[[112 108 114 149]
 [120 117 147 134]
 [147 142 118 124]]
|
[[117 147]
 [142 118]]

[[141 114 132 153]
 [128 110 139 126]
 [138 126 152 145]
 [129 154 116 144]]
|
[[110 139]
 [126 152]]

[[108 105 116 113 121]
 [131 131 133 130 129]
 [117 124 123 124 126]
 [123 127 122 123 121]
 [137 137 139 138 143]]
|
[[131 133]
 [124 123]]

[[111 106 136 122 135]
 [112 109 138 119 138]
 [139 125 115 152 114]]
|
[[109 138]
 [125 115]]

[[135 111 132 124]
 [146 142 138 118]
 [152 112 154 144]
 [130 126 104 100]
 [121 157 110 113]]
|
[[142 138]
 [112 154]]

[[134 105 137]
 [141 122 102]
 [139 124 108]
 [145 120 109]]
|
[[122 102]
 [124 108]]

[[144 158 152 134]
 [114 102 104 118]
 [142 152 147 143]
 [139 142 142 134]]
|
[[102 104]
 [152 147]]
---
[[108 122 128 112 129 133 142 142 137 137 135 116]
 [138 129 140 151 143 136 132 138 140 153 143 143]
 [116 136 130 132 136 139 135 140 128 127 140 135]
 [126 134 125 134 142 130 139 140 149 141 134 153]
 [131 129 101 121 115 135 130 133 133 135 142 142]]
|
[[131 129 101 121 115 135 130 133 133 135 142 142]
 [126 134 125 134 142 130 139 140 149 141 134 153]
 [108 122 128 112 129 133 142 142 137 137 135 116]
 [116 136 130 132 136 139 135 140 128 127 140 135]
 [138 129 140 151 143 136 132 138 140 153 143 143]]

[[145 121 152 107 121]
 [135 135 139 132 117]
 [129 115 147 122 134]]
|
[[135 135 139 132 117]
 [129 115 147 122 134]
 [145 121 152 107 121]]

[[145 130 151 141 131 125]
 [119 125 116 123 127 137]
 [115 124 110 140 127 143]]
|
[[115 124 110 140 127 143]
 [119 125 116 123 127 137]
 [145 130 151 141 131 125]]

[[149 133 111 134 139 146]
 [119 104 121 132 116 105]
 [124 147 146 133 127 129]
 [106 134 132 127 117 138]
 [143 154 127 129 122 128]]
|
[[149 133 111 134 139 146]
 [119 104 121 132 116 105]
 [143 154 127 129 122 128]
 [106 134 132 127 117 138]
 [124 147 146 133 127 129]]

[[141 133 135 117 134 107 125]
 [124 147 126 124 132 144 121]]
|
[[124 147 126 124 132 144 121]
 [141 133 135 117 134 107 125]]

[[118 139 143 122]
 [151 125 118 122]
 [120 121 122 114]]
|
[[151 125 118 122]
 [120 121 122 114]
 [118 139 143 122]]

[[132 149 131]
 [126 107 141]
 [152 120 116]
 [147 133  99]]
|
[[147 133  99]
 [152 120 116]
 [132 149 131]
 [126 107 141]]

[[134 130 125 136 137]
 [130 127 122 139 140]
 [123 135 135 114 115]
 [130 138 133 122 107]]
|
[[130 127 122 139 140]
 [134 130 125 136 137]
 [130 138 133 122 107]
 [123 135 135 114 115]]

[[115 119 133 140 101 132 141]
 [135 129 126 126 106 136 131]]
|
[[135 129 126 126 106 136 131]
 [115 119 133 140 101 132 141]]
---
[[140 128 128 130 139 137 107]
 [140 129 128 130 143 132 101]]
|
[[140 129 128 130 143 132 101]]

[[127 109 100 110 107 126 113 115 143 108 118 132 120 105 116]
 [116 151 123 135 143 119 152 116 139 135 132 112 108 131 141]
 [118 135 141 124 153 148 112 104 124 119 116 110 129 133 146]
 [116 133 132 126 142 134 117 106 123 123 118 116 122 133 147]
 [127 132 128 123 146 143 117 108 128 120 121 125 125 121 143]]
|
[[116 151 123 135 143 119 152 116 139 135 132 112 108 131 141]
 [116 133 132 126 142 134 117 106 123 123 118 116 122 133 147]]

[[151 129 134 128 124 127 134]
 [144 113 127 134 148 127 111]
 [131 129 124 124 132 124 129]
 [136 128 127 126 132 125 129]
 [126 128 125 122 134 119 134]]
|
[[144 113 127 134 148 127 111]
 [136 128 127 126 132 125 129]]

[[138 111 115 109 145 143 111 123]
 [138 118 110 115 116 134 136 143]
 [116 141 127 104 117 141 115 124]
 [110 141 146 149 142 107 144 110]
 [140 142 134 140 139 130 112 115]
 [147 110 113 117 117 140 115 140]
 [147 146 118 111 141 140 134 114]
 [118 144 117 110 140 143 118 123]
 [142 130 113 105 125 141 128 121]
 [140 137 145 127 144 115 112 138]
 [142 140 108 134 136 144 109 112]
 [131 117 147 132 125 131 111 110]]
|
[[138 118 110 115 116 134 136 143]
 [110 141 146 149 142 107 144 110]
 [147 110 113 117 117 140 115 140]
 [118 144 117 110 140 143 118 123]
 [140 137 145 127 144 115 112 138]
 [131 117 147 132 125 131 111 110]]

[[143 134 106 125 123 123 131 125 126 141 141 140 139 125 126 116]
 [134 127 112 128 120 122 128 126 120 125 129 127 136 120 125 114]]
|
[[134 127 112 128 120 122 128 126 120 125 129 127 136 120 125 114]]

[[100 146 111 116 139 146 151 114 132]
 [105 106 117 133 117 116 149 106 104]
 [129 121 105 120 113 113 151 103 126]
 [144 120 120 149 157 111 102 133 154]
 [131 114 117 119 137 113 142 157 104]]
|
[[105 106 117 133 117 116 149 106 104]
 [144 120 120 149 157 111 102 133 154]]

[[128 154 101 104 124 149 145 151 106 104 141  98 132 156]
 [127 140 101 143 157 130 127 111 153 107 138 108 152 155]
 [140 102 151 154 132 152 156 103 148 148 128 123 107 120]
 [156 116 145 117 103 116 150 157 141 118 104 123 157 117]
 [158 117 127 129 144 131 113 138 132 118 147 118 148 135]]
|
[[127 140 101 143 157 130 127 111 153 107 138 108 152 155]
 [156 116 145 117 103 116 150 157 141 118 104 123 157 117]]

[[122 129 135 130 122 131 118 125 138]
 [115 124 124 124 143 135 121 122 120]
 [122 136 136 126 134 150 121 127 128]
 [129 135 128 128 124 129 137 143 123]
 [135 137 123 132 123 118 130 118 122]
 [122 139 126 131 131 140 130 130 122]
 [126 120 124 133 124 119 133 134 126]
 [130 125 132 120 128 137 127 137 119]]
|
[[115 124 124 124 143 135 121 122 120]
 [129 135 128 128 124 129 137 143 123]
 [122 139 126 131 131 140 130 130 122]
 [130 125 132 120 128 137 127 137 119]]
---
[[137 153 133]
 [130 145 145]
 [138 148 133]]
|
[[137 153]
 [130 145]
 [138 148]]

[[141 134 123 145]
 [133 131 127 126]
 [ 99 135 119 140]
 [139 128 116 141]]
|
[[141 134]
 [133 131]
 [ 99 135]]

[[135 123 121 127 123]
 [129 151 130 128 113]
 [121 109 123 114 140]]
|
[[135 123]
 [129 151]
 [121 109]]

[[120 135 134]
 [115 145 151]
 [140 112 120]
 [138 151 134]]
|
[[120 135]
 [115 145]
 [140 112]]

[[126 123 134 129 129]
 [136 114 150 104 138]
 [134 128 142 117 136]
 [130 130 134 144 134]]
|
[[126 123]
 [136 114]
 [134 128]]

[[112 137 135 112]
 [119 123 149 122]
 [103 124 122 151]
 [105 128 149 152]]
|
[[112 137]
 [119 123]
 [103 124]]

[[139 112 135]
 [107 106 144]
 [121 157 112]
 [111 153 114]]
|
[[139 112]
 [107 106]
 [121 157]]

[[122 127 131]
 [123 117 137]
 [124 121 151]
 [123 129 137]
 [127 127 129]]
|
[[122 127]
 [123 117]
 [124 121]]

[[115 136 129]
 [121 152 134]
 [122 150 112]]
|
[[115 136]
 [121 152]
 [122 150]]
